Below is a small trained network, with its code and all its weights. Each question gives an input and a class and asks what happens when units are switched off, that is, made to give their printed mean instead of their output.

import numpy as np


def w(rows, s, z=0):
    codes = np.array(rows[::2]) - 128.0
    scale = np.full(codes.shape[1], s)
    scale[-1] = z or s
    return codes * scale


def norm(h):
    return h / np.sqrt((h * h).mean(-1, keepdims=True) + 1e-5)


def f(y):
    return y / 2 * (1 + np.tanh(0.7978845608 * (y + 0.044715 * y**3)))


def log_softmax(a):
    a = a - a.max(-1, keepdims=True)
    return a - np.log(np.exp(a).sum(-1, keepdims=True))


def net(x, mask):
    res = np.array(x, float).reshape(1, 2) / 4 @ E
    u = 0
    for l in range(3):
        y = f(norm(res) @ A[l][:, :-1].T + A[l][:, -1])
        res = res + np.where(mask[u : u + 4], y, B[l][:, -1]) @ B[l][:, :-1]
        u += 4
    return log_softmax(norm(res)[-1] @ U[:, :-1].T + U[:, -1])


A, B = {}, {}
E = w([
[40,73,213,124,207,212,125,133],'x0',
[97,161,17,86,3,119,105,128],'x1',
],0.0063)
A[0] = w([
[213,164,124,145,129,7,137,122,182],'0.n0',
[141,127,123,138,149,166,109,114,27],'0.n1',
[104,110,177,112,182,164,135,117,1],'0.n2',
[131,99,132,109,135,121,131,126,36],'0.n3',
],0.012,0.0031)
B[0] = w([
[245,114,97,194,24,1,183,152,254],'0.n0',
[116,131,109,144,129,179,208,116,128],'0.n1',
[190,115,66,159,192,197,84,123,225],'0.n2',
[110,180,114,103,135,178,127,117,121],'0.n3',
],0.0086,0.0096)
A[1] = w([
[76,68,213,123,190,167,126,178,2],'1.n0',
[119,149,30,52,15,156,104,94,199],'1.n1',
[167,152,137,162,182,106,159,95,110],'1.n2',
[112,114,135,77,138,2,141,176,6],'1.n3',
],0.0043,0.0019)
B[1] = w([
[249,178,79,170,168,120,87,109,154],'1.n0',
[146,112,255,152,213,59,214,74,251],'1.n1',
[71,98,38,34,20,80,128,83,161],'1.n2',
[106,93,35,106,134,237,37,70,133],'1.n3',
],0.0049,0.0031)
A[2] = w([
[192,137,141,193,197,123,149,169,143],'2.n0',
[139,122,81,129,178,254,109,135,21],'2.n1',
[77,134,222,124,127,96,149,85,170],'2.n2',
[135,148,104,140,155,253,20,107,4],'2.n3',
],0.007,0.0017)
B[2] = w([
[69,183,69,47,36,80,153,140,233],'2.n0',
[131,2,188,179,139,110,57,109,254],'2.n1',
[24,154,31,44,109,199,111,224,162],'2.n2',
[167,49,140,116,210,173,107,88,251],'2.n3',
],0.0071,0.0064)
U = w([
[139,35,162,158,237,201,55,85,192],'0',
[192,148,119,164,53,43,151,122,198],'1',
[112,198,185,153,150,164,112,100,2],'2',
[7,165,105,65,119,176,131,168,165],'3',
],0.013,0.005)

Each question gives the input, the list of numbers given to net, and the class t.
The units are the neurons (one row each of A and B). Each row of codes is followed by its name. A weight is (code - 128) times the scale printed after its matrix; where a second scale follows, it is the last column's (A, B and U).
mask holds one flag per neuron, layer by layer. A switched-off neuron (its flag False) gives its mean, the last column of its row in B, instead of its output. The means were averaged over made-up inputs and are rounded, as every weight is.
A unit's drop is (log p(t) with every unit on - log p(t) with that unit switched off) / (log p(t) with every unit on - log p(t) with every unit switched off).
The circuit of an input: a set's keep is (log p(t) with only the set's units on - log p(t) with every unit switched off) / (log p(t) with every unit on - log p(t) with every unit switched off). Starting from all 12 units, units are removed one at a time, each time the one whose removal leaves the highest keep (on an exact tie, the one counted first), for as long as the keep stays at least 0.8.
circuit, biggest first: the units of the circuit, biggest drop first
k most important neurons: the k neurons with the biggest drops, biggest first
drop of u: that unit's drop, to one decimal
input [1,7], class 3: circuit, biggest first : 0.n0
input [0,5], class 3: circuit, biggest first : 0.n0; 2.n2; 1.n1; 0.n2
input [2,6], class 3: 2 most important neurons : 0.n0; 0.n2
input [5,5], class 3: 3 most important neurons : 0.n2; 0.n0; 1.n1
input [7,8], class 3: 2 most important neurons : 0.n2; 0.n0
input [1,4], class 3: circuit, biggest first : 0.n0; 0.n2
input [2,3], class 3: 2 most important neurons : 0.n2; 0.n0
input [8,8], class 3: 2 most important neurons : 0.n2; 1.n1
input [0,7], class 3: circuit, biggest first : 0.n0; 0.n2; 2.n2; 1.n1
input [1,5], class 3: circuit, biggest first : 0.n0; 0.n2
input [0,0], class 0: 2 most important neurons : 0.n0; 1.n3
input [3,7], class 3: 2 most important neurons : 0.n0; 0.n2
input [1,-1], class 0: drop of 0.n0 : 1.8
input [3,2], class 0: drop of 0.n0 : 5.2
input [1,3], class 3: drop of 0.n3 : 0.0
